Below are the code and all the weights of a small trained network. Each question names an input and a target symbol and asks about switching units off, where a switched-off unit gives its printed mean instead of its output.

import numpy as np


def w(rows, s, z=0):
    codes = np.array(rows[::2]) - 128.0
    scale = np.full(codes.shape[1], s)
    scale[-1] = z or s
    return codes * scale


def f(y):
    return y / 2 * (1 + np.tanh(0.7978845608 * (y + 0.044715 * y**3)))


def softmax(a):
    e = np.exp(a - a.max(-1, keepdims=True))
    return e / e.sum(-1, keepdims=True)


def log_softmax(a):
    a = a - a.max(-1, keepdims=True)
    return a - np.log(np.exp(a).sum(-1, keepdims=True))


def net(x, mask):
    ids = ['ΞΠΨαβεζηθμ'.index(c) for c in x.split()]
    T = len(ids)
    res = E[ids] + P[:T]
    u = 0
    for l in range(3):
        q, k, v = (res @ M[l].T for M in (Q, K, V))
        z = softmax(np.where(np.tri(T) > 0, q @ k.T / 2**0.5, -1e9)) @ v
        res = res + np.where(mask[u], z, O[l][:, -1]) @ O[l][:, :-1]
        u += 1
        y = f(res @ A[l][:, :-1].T + A[l][:, -1])
        res = res + np.where(mask[u : u + 4], y, B[l][:, -1]) @ B[l][:, :-1]
        u += 4
    return log_softmax(res[-1] @ U[:, :-1].T + U[:, -1])


Q, K, V, O, A, B = {}, {}, {}, {}, {}, {}
E = w([
[121,137,162,22,91,105,133,105,81,163,89,118],'Ξ',
[138,212,16,157,166,179,192,88,74,83,124,98],'Π',
[136,146,118,87,90,97,136,65,201,129,141,92],'Ψ',
[211,90,230,123,139,224,50,160,101,122,134,98],'α',
[107,166,145,171,168,132,90,126,85,173,5,147],'β',
[138,107,115,93,101,90,111,179,154,61,75,28],'ε',
[194,82,71,153,190,235,197,136,85,169,217,64],'ζ',
[137,176,87,119,70,158,124,84,120,94,125,47],'η',
[128,230,104,58,113,193,120,116,139,144,164,60],'θ',
[116,165,47,35,127,147,77,138,121,158,142,128],'μ',
],0.019)
P = w([
[171,146,109,161,54,19,39,76,101,192,26,1],'0',
[112,132,110,110,76,145,114,105,132,121,111,177],'1',
[102,138,130,111,77,139,128,123,133,107,121,167],'2',
[107,115,119,111,91,146,135,112,131,106,131,167],'3',
[100,106,130,119,105,128,135,107,120,106,132,171],'4',
[92,103,126,125,101,150,141,101,110,104,118,162],'5',
[90,97,122,147,117,152,152,100,129,98,123,167],'6',
[74,84,129,154,130,156,156,83,121,106,128,170],'7',
[59,101,144,163,134,156,166,124,122,96,143,174],'8',
[50,89,132,160,148,144,163,110,107,102,129,174],'9',
[59,70,125,178,153,164,167,103,117,105,114,165],'10',
[53,71,132,178,171,156,151,98,106,112,122,163],'11',
[69,77,144,168,176,152,175,87,115,108,120,170],'12',
[63,84,144,173,177,155,166,99,101,86,117,174],'13',
],0.0063)
Q[0] = w([
[115,170,161,254,167,65,88,174,171,134,42,228],'L0H0',
[159,148,254,116,134,158,18,96,173,96,67,113],'L0H0',
],0.0087)
K[0] = w([
[60,118,242,99,95,146,8,182,128,170,2,190],'L0H0',
[164,196,101,136,97,19,48,118,134,205,68,81],'L0H0',
],0.009)
V[0] = w([
[155,100,134,73,102,91,250,128,1,188,27,177],'L0H0',
[107,89,24,208,180,156,239,131,173,203,118,90],'L0H0',
],0.0039)
O[0] = w([
[201,89,174,97,64,104,173,70,134,105,132,101,122],'L0H0',
[199,162,254,159,230,87,164,35,184,127,100,202,254],'L0H0',
],0.0083,0.0042)
A[0] = w([
[125,209,129,94,172,242,110,115,144,209,205,154,134],'L0N0',
[86,105,53,136,131,133,117,232,154,133,104,253,1],'L0N1',
[118,179,128,102,187,175,166,79,163,128,198,210,61],'L0N2',
[144,24,48,160,126,121,184,184,126,102,208,219,24],'L0N3',
],0.0065,0.0056)
B[0] = w([
[104,150,157,86,160,77,114,175,78,86,150,126,254],'L0N0',
[93,160,34,64,91,242,205,12,168,103,248,230,116],'L0N1',
[105,34,135,161,114,151,150,131,99,130,50,59,242],'L0N2',
[59,58,134,124,154,105,101,40,157,135,138,116,114],'L0N3',
],0.011,0.0043)
Q[1] = w([
[62,229,78,61,111,11,131,102,159,109,60,115],'L1H0',
[78,162,104,159,101,139,155,183,170,208,178,213],'L1H0',
],0.011)
K[1] = w([
[34,111,128,75,155,104,255,144,157,101,161,216],'L1H0',
[12,127,165,2,84,197,81,110,200,181,116,210],'L1H0',
],0.0093)
V[1] = w([
[245,157,189,134,182,102,205,214,69,116,85,229],'L1H0',
[210,152,147,120,89,255,226,131,121,126,180,101],'L1H0',
],0.0048)
O[1] = w([
[100,148,135,119,110,254,169,146,171,186,83,140,188],'L1H0',
[138,250,213,162,61,175,142,78,121,214,77,107,253],'L1H0',
],0.0092,0.0028)
A[1] = w([
[165,102,109,144,116,214,131,146,93,183,156,78,26],'L1N0',
[107,193,137,180,110,134,125,55,137,195,122,112,115],'L1N1',
[99,154,131,149,166,108,54,178,14,120,173,112,51],'L1N2',
[79,18,167,91,93,35,124,172,62,213,157,254,2],'L1N3',
],0.0088,0.0076)
B[1] = w([
[90,99,183,117,107,47,138,156,134,138,145,222,144],'L1N0',
[115,84,90,97,156,106,147,189,127,98,118,111,255],'L1N1',
[164,100,85,143,167,136,105,125,141,214,115,83,183],'L1N2',
[125,121,115,140,1,173,232,125,44,161,157,150,135],'L1N3',
],0.01,0.0096)
Q[2] = w([
[90,125,59,108,101,97,147,109,71,141,151,117],'L2H0',
[193,74,179,167,151,115,117,182,101,100,253,156],'L2H0',
],0.014)
K[2] = w([
[61,188,119,99,101,138,124,194,71,71,179,117],'L2H0',
[159,115,98,6,12,96,18,158,198,160,130,95],'L2H0',
],0.011)
V[2] = w([
[138,202,168,80,164,128,253,75,167,49,229,72],'L2H0',
[195,212,76,130,183,254,188,156,48,112,22,118],'L2H0',
],0.0056)
O[2] = w([
[255,137,192,94,171,153,192,127,147,91,130,124,142],'L2H0',
[81,145,171,135,206,114,212,142,86,123,210,150,254],'L2H0',
],0.0099,0.0078)
A[2] = w([
[77,222,1,202,73,127,129,114,34,56,46,64,125],'L2N0',
[90,194,160,70,179,152,165,180,135,72,181,162,81],'L2N1',
[119,138,247,123,161,183,132,163,86,245,137,197,82],'L2N2',
[141,87,221,53,156,45,24,168,191,114,173,66,3],'L2N3',
],0.0058,0.0046)
B[2] = w([
[219,119,255,150,179,213,165,106,121,68,161,230,199],'L2N0',
[174,148,65,100,69,77,74,165,196,183,80,246,246],'L2N1',
[143,106,67,204,99,137,162,117,178,69,163,38,239],'L2N2',
[24,153,206,130,127,90,184,175,83,136,179,71,165],'L2N3',
],0.0073,0.012)
U = w([
[157,141,194,109,167,75,97,123,82,208,117,61,83],'Ξ',
[149,131,143,78,121,184,93,122,141,179,2,90,180],'Π',
[129,106,201,96,56,104,152,118,53,176,124,105,91],'Ψ',
[116,31,196,28,152,99,88,222,99,43,100,136,35],'α',
[53,174,66,163,59,53,79,15,167,124,93,64,254],'β',
[187,147,178,153,141,203,97,64,120,103,185,77,98],'ε',
[157,55,38,72,131,160,68,127,124,143,104,129,160],'ζ',
[105,134,238,132,156,97,62,112,115,193,70,190,131],'η',
[106,118,149,157,108,156,109,113,139,143,153,66,83],'θ',
[182,119,153,156,127,63,113,178,151,179,130,162,118],'μ',
],0.0054,0.0073)

Each question gives the input, a string of symbols that net reads in full, and the target symbol t.
The units are the heads (2 rows each of Q, K, V and O) and the neurons (one row each of A and B). Each row of codes is followed by its name. A weight is (code - 128) times the scale printed after its matrix; where a second scale follows, it is the last column's (O, A, B and U).
mask holds one flag per unit, layer by layer, with each layer's heads first. A switched-off unit (its flag False) gives its mean, the last column of its rows in O or B, instead of its output. The means were averaged over made-up inputs and are rounded, as every weight is.
A unit's drop is (log p(t) with every unit on - log p(t) with that unit switched off) / (log p(t) with every unit on - log p(t) with every unit switched off).
The circuit of an input: a set's keep is (log p(t) with only the set's units on - log p(t) with every unit switched off) / (log p(t) with every unit on - log p(t) with every unit switched off). Starting from the 12 units with the biggest drops (on a tie, the unit counted first), units are removed one at a time, each time the one whose removal leaves the highest keep (on an exact tie, the one counted first), for as long as the keep stays at least 0.8.
units of the circuit, in order: the units of the circuit, biggest drop first
most important unit: the unit with the biggest drop
top k neurons: the k neurons with the biggest drops, biggest first
k most important neurons of layer l: the k neurons of layer l with the biggest drops, biggest first
input Π η Ψ Ψ Ψ Ψ Ψ ζ μ Ψ Ξ Ψ μ, target Π: units of the circuit, in order	L1H0; L0H0; L0N2
input η Ψ μ, target ζ: units of the circuit, in order	L0H0; L1H0; L1N2
input ε η θ η, target ε: most important unit	L1H0
input ζ ε μ Ψ ε θ Ξ ζ μ η Ξ Ξ, target Π: units of the circuit, in order	L1N0; L1H0; L2H0
input β Ψ Ψ μ η Ξ Π Ψ Ψ, target μ: units of the circuit, in order	L2H0; L2N1
input α ε α β η Ψ Ψ θ Ψ ε Ψ Ψ, target β: top 3 neurons	L1N2; L1N1; L2N0
input ε β ζ Ξ Π μ μ α, target ζ: units of the circuit, in order	L1H0; L2H0
input η α Ψ Ψ Ψ θ ζ η Ψ Ψ, target Π: units of the circuit, in order	L0H0; L1H0; L2H0
input μ ε β Ψ Ψ ζ η, target Π: units of the circuit, in order	L0H0; L1H0; L1N1
input Ψ Π α Ψ β Ψ Ψ Ψ Ψ α ζ, target Π: units of the circuit, in order	L2H0; L1H0; L0H0
input θ Π η Ξ, target μ: units of the circuit, in order	L2H0; L2N1; L2N2; L1H0
input η ζ η θ μ β, target Π: units of the circuit, in order	L0H0; L1H0
input ζ μ Ψ Ψ Ψ η Ψ Ψ μ Ψ μ Ψ Π θ, target μ: units of the circuit, in order	L2N1; L2H0
input η η η η α ε β ε θ, target Ξ: most important unit	L0N0
input Ξ Ξ Ξ μ ε ε Ξ Ψ μ Π Π Π α α, target Ψ: units of the circuit, in order	L0H0; L1N0; L1H0
input ζ α Ξ β Ψ Ξ θ Ψ ε Π ζ ε Ψ ζ, target μ: top 3 neurons	L2N1; L1N0; L2N2
input Π β ε Ψ Ψ θ β Ψ Ψ β Ψ η Π Π, target μ: top 2 neurons	L2N1; L1N1
input Π α ε Ψ ζ Ξ Ψ β Ξ Ψ β, target Π: 2 most important neurons of layer 1	L1N0; L1N1
input Ψ Ψ Ψ β ζ, target Π: top 2 neurons	L1N0; L0N2
input Ψ Ψ Ψ ζ ε Ψ ε, target Π: top 2 neurons	L1N0; L0N0
input η μ η β Π ε Ψ ζ Ψ η Ψ η α θ, target Π: most important unit	L0H0
input θ Ψ η Ψ μ Π Ψ η η ε η η α, target θ: top 4 neurons	L2N2; L1N2; L2N1; L1N0
input α η ε θ ε η θ ζ, target η: 2 most important neurons of layer 2	L2N0; L2N2
input η Ψ η μ η, target ε: 2 most important neurons of layer 1	L1N1; L1N0
